Each row has a class, written as a number after it.
[  9  22  36  34 -48 -12  14  22   8 -19 -43   1 -56  12  62   4  -8  13
 -86  19   4  47 -14  35 -10   1   6  19  19 -45  31  49   0  41 -48  51
  33  -6  -9  44   3] => 0
[ 31   9  30  13  -9 -17   8  40  -8  35  23  29  11 -34  29  26 -25 -60
   9  -7  11  30 -49 -15  -5  24  47  32  30  13  66  28  23  83 -38 -20
 -82  28 -38  23  -9] => 6
[ 11 -56 -15   4 -38  34  31  24 -15  -8 -50  38  62 -70 -13  14 -38  -3
 -48  43 -51  -1   4  42 -32 -28   4   3   4   1   9  53 -17  15 -16 -19
 -48 -43  22 -62  37] => 1
[ 37 -43 -11   8 -47  35  33  14  -3  -7 -71  39  32 -98 -42  -7 -40  18
 -76  43 -43   5  16  42 -22 -15  -3  17 -21  11   6  36  11  12 -12 -23
 -43 -39  -3 -65  37] => 0
[ 29  -1  24  22   3   7   7  39   1  30  -6  42   5 -52  20  11 -23 -64
 -17 -14  22  41 -34  -5  -5  -3   7  54 -17  27  29  -9  20  63 -27 -33
 -66  20 -42  32 -21] => 0
[ 13 -46  -6 -30 -32  33  34  26   8 -20 -64  16  46 -99 -22 -11 -29  31
 -49  29 -46   5   7  35 -16 -40   2  -2 -10  13   7  31  -6  25 -21 -38
 -46 -34  -2 -49  -2] => 2
[-13  19  44  14 -31   3  26  29  18 -39 -50  -7 -50   5  69  15 -12  26
 -76   6  -3  48 -22  26 -10  -4   6  -7  37 -38  30  31  -9  32 -52  25
  27  -5  -3  41 -19] => 2
[-27 -27   2  -2 -15 -12 -42 -27 -38  13  54   1  97   1 -44 -32 -49  -6
 -26  62 -38  33  26 -21   6  27  22  36  18  25  -7 -22  -3  20 -19  -3
 -27 -10  -1 -11  15] => 1
[-14 -27  -5  -2 -23 -12 -48 -22 -41   5  55  -5  86 -32 -59 -43 -41  12
 -41  57 -34  42  29 -16   5  35   8  45  -3  31  -9 -23   9   9  -9   9
 -22 -12 -15 -12  31] => 0
[  30  -55   12   -1  -47   25   58   26   -8   -8  -64    1   38 -106
  -17  -18  -44   19  -36   24  -38   11   26   16  -16  -16    0    6
   15   11   29   51   26   36  -28   -2  -48  -23  -23  -53    8] => 7
[ 13 -50 -18  -2 -41  18  40  25 -14 -34 -46  33  36 -85 -19   1 -48   3
 -30  46 -43   1   0  46 -32 -25   8  -6  -1   5  18  73   5  19   1   1
 -50 -31 -12 -59  31] => 4
[  1  32  51  11 -46   4  19  31  12 -12 -72  18 -74   5  48  20 -22   9
 -85  11  -3  47 -36  23  -7   9  40  22  42 -22  50  36  13  65 -53  21
  26   7   1  21  -9] => 6
[ 15  38  33  26 -19   0  14  24   7 -17 -57  -1 -52  -7  19 -10 -21  17
 -83   3  12  44 -20  30 -10  -8   8  36  -1 -20   4  45  16  40 -48  20
  41  -7  -1  22   6] => 0
[  32  -53    3    0  -32   29   57   29  -11   -2  -60   -2   41 -114
  -31  -10  -41   15  -32   17  -35   11   21   10  -17   -6    3    3
    9   14   17   54   24   36  -26  -23  -46  -30  -17  -63   21] => 7
[ 18  -3   7  -4  16   3  20  22  -9  18   5  44   9 -27   8  16 -38 -87
  17 -22  23  45 -33 -23   5  -7  20  40   3  44  37 -18  13  86 -41 -41
 -58  30 -37   5 -32] => 1
[ 12  33  44  15 -33  13  19  34   9  -8 -63  12 -58  -2  58  21 -13  23
 -96   8  -8  42 -37  30 -16   7  32  23  43 -37  35  45  -1  52 -47   9
  30  -1  25  15  13] => 6
[  14  -45   -4    7  -40   33   32   17  -16   -5  -55   20   46 -106
  -25    1  -31   17  -40   34  -31   -1    9   27  -17  -13    1  -13
   10   -1   23   67   24    0   -9  -14  -51  -28    8  -44   23] => 7
[  3  38  55  33 -33  -4  18  22   7  -3 -64  10 -63   5  38  10 -17  30
 -80  15  -2  43 -32  24  -6  19  31  24  43 -33  34  65  12  50 -46  18
  25   4  16  28  -3] => 6
[ 22 -60 -24  -4 -35  46  46  20 -21 -19 -35  20  66 -84 -14   9 -62  11
 -48  30 -54  11  17  29 -13  -5  -7  11  15   4  -2  29 -19  26 -25 -23
 -50 -34   8 -71  38] => 1
[-26 -26  -9 -21 -48 -30 -58 -21 -43   6  50  13  75 -13 -37 -32 -35  22
 -34  71 -36  35  10  -6  24  18  42  25  32  11  17  -3  -4  32 -12  -1
 -26  -4   4   3   0] => 6
[ 11 -53  -4   1 -48  35  38  28  -4  -8 -58  38  48 -84 -32  -9 -42  15
 -60  33 -51  -5  -8  39 -22 -31  12 -11  -4  16  30  45  10  11 -24 -10
 -40 -16  14 -55  31] => 3
[ -6  29  37  11 -31   6  32  43  16 -45 -62   7 -64   3  49   4 -18   3
 -73  12   6  35 -22  25 -12  -4  32  22  25 -28  25  46   4  73 -47  32
  30  -3  -6  21 -13] => 4
[-27 -25  -6 -22 -13  -1 -42 -15 -31  -1  53 -13  93 -37 -52 -29 -39  21
 -34  48 -37  43  19 -23  11  24  24  35  13  37 -21 -45  -3  11 -23 -28
 -36 -29  -6 -10  10] => 2
[ -3  35  61  25 -40  -2  27  23  13 -17 -58  -1 -60  21  30  -1 -23  20
 -82   5   8  28 -32  17   0  -5  38   8  22 -25  27  29  20  66 -66  42
  34  18   7  29 -13] => 3
[ 24  -4  29  17   6  13  18  44   3  32  20  29  27 -34   8   6 -25 -58
  -3 -26   4  19 -52 -20   3   7  33  23  13  22  42   9  23  64 -45 -25
 -63  36 -29  18 -11] => 3
[ 18   0  29 -13   3  -2  30  44  13   7  -8  34  -6 -46  35  17 -27 -58
  14 -19  21  45 -36 -21  11 -21  10  27   4  39  28 -23  16  78 -44 -48
 -64   6 -46  34 -45] => 2
[  27  -57   -9   -7  -54   36   39   25  -19   -3  -48   30   36 -102
   -4   14  -44   16  -56   38  -64   13   -5   35  -22    3   12   10
   27   -2   36   55   -7   31  -18  -22  -46  -24    9  -62   41] => 6
[-15 -34   5  -3 -26   1 -39 -13 -30   8  25  12  75 -26 -27 -32 -14  -3
 -53  54 -30  34  26 -25  -5  18  27  13  29  22  25 -34  15   1  -8 -27
 -30 -22  -5 -12   6] => 7
[-15 -26 -25 -22 -13   4 -40 -12 -21 -23  44   3  85 -13 -34 -29 -41  17
 -46  54 -29  35  21  -3  11  17  23  24  19  20  -8 -25  -4  23   1  -5
 -30 -18 -18 -31  19] => 4
[ 20 -45   2   4 -47  24  32  31 -14  -2 -48  37  34 -87 -29   0 -19  22
 -59  34 -37  11  11  29 -37 -28   6 -12 -10  20  14  44   9  15  -9 -24
 -53 -43  -3 -57  40] => 5
[ 28   2  32   5   7 -17  27  44   6  28   5  38  -4 -38 -11  16 -12 -56
  13 -32  44  46 -32 -35   7   1  29  24  -7  63  34  -5  36  86 -34 -33
 -73  24 -56   5 -19] => 5
[ 30 -44  18   7 -48   8  58  35  -1  -4 -63   9  19 -92 -38 -11 -47  31
 -45  28 -31  18  28  12 -24 -19   4  -4  -4  24   9  37  26  51 -28   0
 -49 -29 -33 -67  29] => 5
[ 23   0  13  -6  24   3  32  25   5  12   9  33  12 -28  -1  21 -43 -73
  24 -29  27  33 -31 -29  18   5  14  36   9  44  25  -8  16  82 -38 -38
 -60  33 -41  -9 -25] => 1
[ -2  16  53  32 -35   8  30  21   7 -16 -51  -3 -55  -2  54   7  -5   1
 -86  10   3  47 -13   9  -2   6  17   6  46 -31  42  36  18  41 -50  23
  35   3  -1  30  -9] => 7
[ 11  32  36  26 -10   3  33  34  11 -29 -63   3 -56   2  39   0 -24  15
 -70   9  10  37 -22  24 -15   0  29  35  25 -27   2  49   7  64 -40  13
  25  -7   3  15  -5] => 4
[-31 -31 -27 -17 -29 -16 -42 -37 -48 -10  53  18  92 -12 -45 -44 -59   3
 -32  58 -30  41  35 -16  15  15  16  27  10  38   2 -45 -14  14 -23 -20
 -25 -11   9 -14  -7] => 1
[ 27   5   4  -4  21   0  23  37   2  -2  18  35   9 -35   9  17 -37 -68
  17 -26  29  39 -41 -17   3   5  30  34   5  40  25   0  17  77 -21 -34
 -68  25 -53   3 -24] => 4
[ 28   6  12  -6  14   7  36  49   6  -1  -4  40  -1 -34  18  14 -41 -66
   4 -17  26  44 -34 -15  10  -7  21  44   3  44  23 -10  20  96 -27 -46
 -68  13 -54  11 -29] => 4
[ 31   1  43  10   5 -15  29  39   7  29   9  32  -9 -29   5  11 -15 -56
   7 -24  35  48 -28 -35   6  -2  18  26   3  51  37  -4  38  88 -34 -35
 -64  16 -62   9 -16] => 5
[ 32 -58  -1  -1 -49  30  54  36 -15  -3 -44  17  41 -92 -35  -1 -26  33
 -55  25 -44  18  20  21 -21  -5   9  -2   1  18   3  48   5  36 -20 -16
 -50 -40 -15 -66  44] => 5
[ 36 -53   3   0 -49  17  65  41   0  -8 -59  18  20 -99 -24  -9 -35  30
 -52  20 -33  19  25  15 -27 -17   0   1   1  27  21  37  15  45 -28 -12
 -51 -38 -23 -76  34] => 5
[-21 -32 -32 -51 -20  21 -43  -9 -17 -21  37   0  94 -38 -30 -28 -30  34
 -50  41 -33  43  24 -12  27   2  14  22  14  32 -17 -62 -13  16 -20 -31
 -31 -32   1 -20   3] => 2
[ 30   0  44  15  -3  -3  28  40 -16  31   3  19  13 -45  16  13 -19 -72
  19 -17  28  32 -31 -35   0  15  35  31  17  31  47  11  45  80 -39 -33
 -79  14 -49  32 -30] => 7
[ 32  -6  41  12   2  -9  24  43 -18  30  14  12  24 -46  19   5 -17 -69
  23 -19  27  30 -32 -36   3  19  32  26  12  29  51  23  37  80 -40 -36
 -74  18 -44  32 -28] => 7
[-36 -31   7 -28 -28  10 -34  -5 -31 -11  47 -11  87 -31 -36 -22 -38  17
 -35  49 -42  47  24 -24  12  26  22  34  20  38 -19 -55  -1  21 -26 -15
 -33 -32 -16   0   8] => 2
[-21 -29  -9 -18 -23   0 -42 -13 -18   0  51  -6  96 -12 -54 -42 -37  32
 -59  43 -39  21  11 -16  15  10  26  17  23  22   7 -33   1  14 -24   0
 -19  -3   5 -32  15] => 3
[ 15  25  54  51 -31 -17  18  31  -4   7 -55   7 -65  27  20  17   7   9
 -78  12  18  51 -25   7 -25  15  51   5  20 -24  10  41  15  59 -51  21
  28 -20   5  19  18] => 5
[  2  28  62  15 -35  -4  34  28   5 -13 -70 -13 -56   2  39   7 -17   2
 -59   7  22  40 -13   4  -9   3  34  14  32 -20  37  45  34  58 -56  33
  30   3  -6  34 -20] => 7
[  -2   19   41   24  -33   19   20   30   12  -26  -41   -1  -44   15
   50    3  -19   19 -101    1   -8   30  -40   22   -5   -1   19   -4
   34  -37   41   27    3   43  -59   23   39   11   12   13    5] => 3
[-20 -30 -11 -11 -32 -25 -43 -13 -40   2  55   8  72 -32 -57 -49 -25  29
 -40  52 -18  45  35 -30  14  15  24  19   8  40  -4 -35  11  28 -15  -7
 -30 -13  -8 -16  13] => 5
[-16 -22  13  19 -24 -10 -46 -24 -42  14  44   1  78 -27 -58 -40 -34   2
 -46  63 -32  38  24 -10  -6  38  13  49  -1  27  -4 -10  18   8  -8   6
 -27 -14 -14   1  30] => 0
[ 27  11  42  23   1  -8  21  40  -6  30  11  22  17 -31   1  -4 -41 -47
   1 -21  21  23 -43 -29   1  10  34  30   2  33  38  -6  36  82 -52 -25
 -75  29 -31  23 -27] => 3
[ 17  26  56  28 -21  -4  31  34   1  -4 -50 -14 -42  -6  38  -6  -2   8
 -66   2  15  37 -22   8   0  -3  28  23  32 -27  17  59  21  56 -56  10
  29  -5  11  29  -6] => 7
[-40 -31  -8  -7 -18 -10 -39 -27 -46  -8  76  -4  97 -15 -48 -41 -51  -9
 -19  53 -45  39  34 -28  12  34  10  28  23  33  -1 -26  -7  18 -22  -8
 -18 -12 -12 -19  22] => 1
[ 24 -60 -20  -9 -37  37  58  29  -3 -14 -61  26  49 -93 -16  -9 -53   7
 -38  20 -54   9  27  27 -18 -21  -6  12   6  15  13  36 -14  40 -33 -26
 -47 -33  -8 -73  13] => 1
[-31 -28 -32 -27 -28 -22 -37 -19 -36 -35  58   4  80 -28 -45 -43 -63   8
 -22  63 -27  37  30  -8  16   6  22  21  13  28  -3 -20   0  24  -6  10
 -19  -5 -19 -16   7] => 4
[ 16   7   9 -24   7   4  13  41  -2  18   5  26  22 -54  20  14 -25 -58
  16 -23  24  42 -36 -20   1  -9  29  35 -14  46  29 -20  12  72 -49 -61
 -77  -2 -33  36 -37] => 2
[  4  34  34  37 -11 -14  28  30   8 -36 -55   1 -51  -1  25  -6 -27  17
 -62   9  16  39 -21  27 -10   2  28  20  15 -20  -1  58   8  57 -37  11
  22  -2  -4  19  -8] => 4
[  33  -52    6  -16  -42   30   63   28   -5  -10  -55   -7   40 -110
  -16   -9  -50   13  -33   21  -37    6   21   14   -8  -20   -6    4
   16    7   27   53   24   41  -29  -10  -41  -22  -22  -59   16] => 7
[-25 -33  32  10 -36 -24 -36 -22 -38  13  38  -7  75 -17 -32 -42 -24 -11
 -30  64 -26  30  33 -35 -10  30  34  20  35  22  32 -13  28  19 -17  -1
 -26 -19 -13   4  -1] => 7
[ 29  -6  42  24  11  17  25  38 -10  35   1  24  14 -51  12  18 -20 -70
  -1 -24  18  40 -33 -35   1  20  22  29  17  31  37  -2  36  65 -33 -47
 -73  20 -46  22 -27] => 7
[ -6  33  55  18 -45  -6  21  29   4 -18 -68   6 -76   7  39  17 -29  14
 -83  17  -5  49 -33  21  -9  10  35  15  42 -29  49  41  14  72 -51  26
  31  14  -5  24 -12] => 6
[-30 -24 -22 -36 -16  10 -49 -12 -14 -12  38  -4  96 -38 -33 -24 -26  44
 -44  41 -28  32  21  -8  18  11  15  18  13  22 -16 -42 -12  -2 -14 -21
 -39 -29   4  -9  -1] => 2
[-16 -28 -23 -18 -11 -16 -37  -9 -12 -26  52  -3  86 -20 -28 -41 -44  18
 -38  54 -27  30  23  -5   7   8  21  25  19  20   3 -16  -5  20  -1   3
 -28  -7 -18 -32  15] => 4
[ 33 -53  -8  -6 -41  40  47  32 -10  -8 -41  12  53 -81 -27  -1 -43  30
 -57  23 -51  -4  -8  30 -10 -15  16  -1   5   0   2  44  -2  32 -31  -5
 -35 -17  12 -65  44] => 3
[-26 -24   8  -4 -27  -5 -43 -14 -32   8  37   7  78 -14 -51 -46 -38  15
 -59  55 -41  23  12 -21  -2  12  30  18  11  26   9 -44   5  19 -23 -20
 -20  -9   8 -14   7] => 3
[ 11 -14  21  -3  10  17  25  44  -6  12   2  24  25 -59  15  14 -24 -60
  16 -25  10  41 -33 -23   3   6  14  33  -5  46  20 -23  10  69 -39 -56
 -69  11 -36  35 -37] => 2
[ 40 -49   5  -2 -48  29  63  45   3  -4 -70  21  20 -95 -27  -5 -33  28
 -56  15 -36  19  22  18 -31 -20   7   1  -4  30  18  34  18  44 -29 -18
 -54 -43 -28 -77  32] => 5
[-11  25  51  15 -32  -7  26  30   7 -25 -60   4 -45  35  50  11 -29  -2
 -63  18   7  40 -14  16 -12  -8  21  23  30 -23  24  26  -1  68 -57  42
  29   2   6  27 -18] => 1
[ 27   0   4   0  24   5  28  38   7  -4  17  41  11 -47   2  21 -39 -72
  19 -28  29  33 -40 -17   7   2  26  35   9  41  21   2  21  77 -18 -33
 -72  29 -53  -6 -22] => 4
[ 12  31  45  49 -42 -24  13   4  -8 -18 -60  -3 -71  22  35   9 -30   8
 -74  24  18  54 -17  28 -21  12  18  21  15 -38  23  47  24  44 -50  65
  39  -6  -6  32   8] => 0
[ 26   5  18   5  -3   5  11  38  -3  29  11  43  12 -44  16  24 -36 -61
  -4 -14   6  38 -45 -15   3  15  31  31  22  30  57  -1  20  68 -31 -43
 -73  30 -35  12 -12] => 6
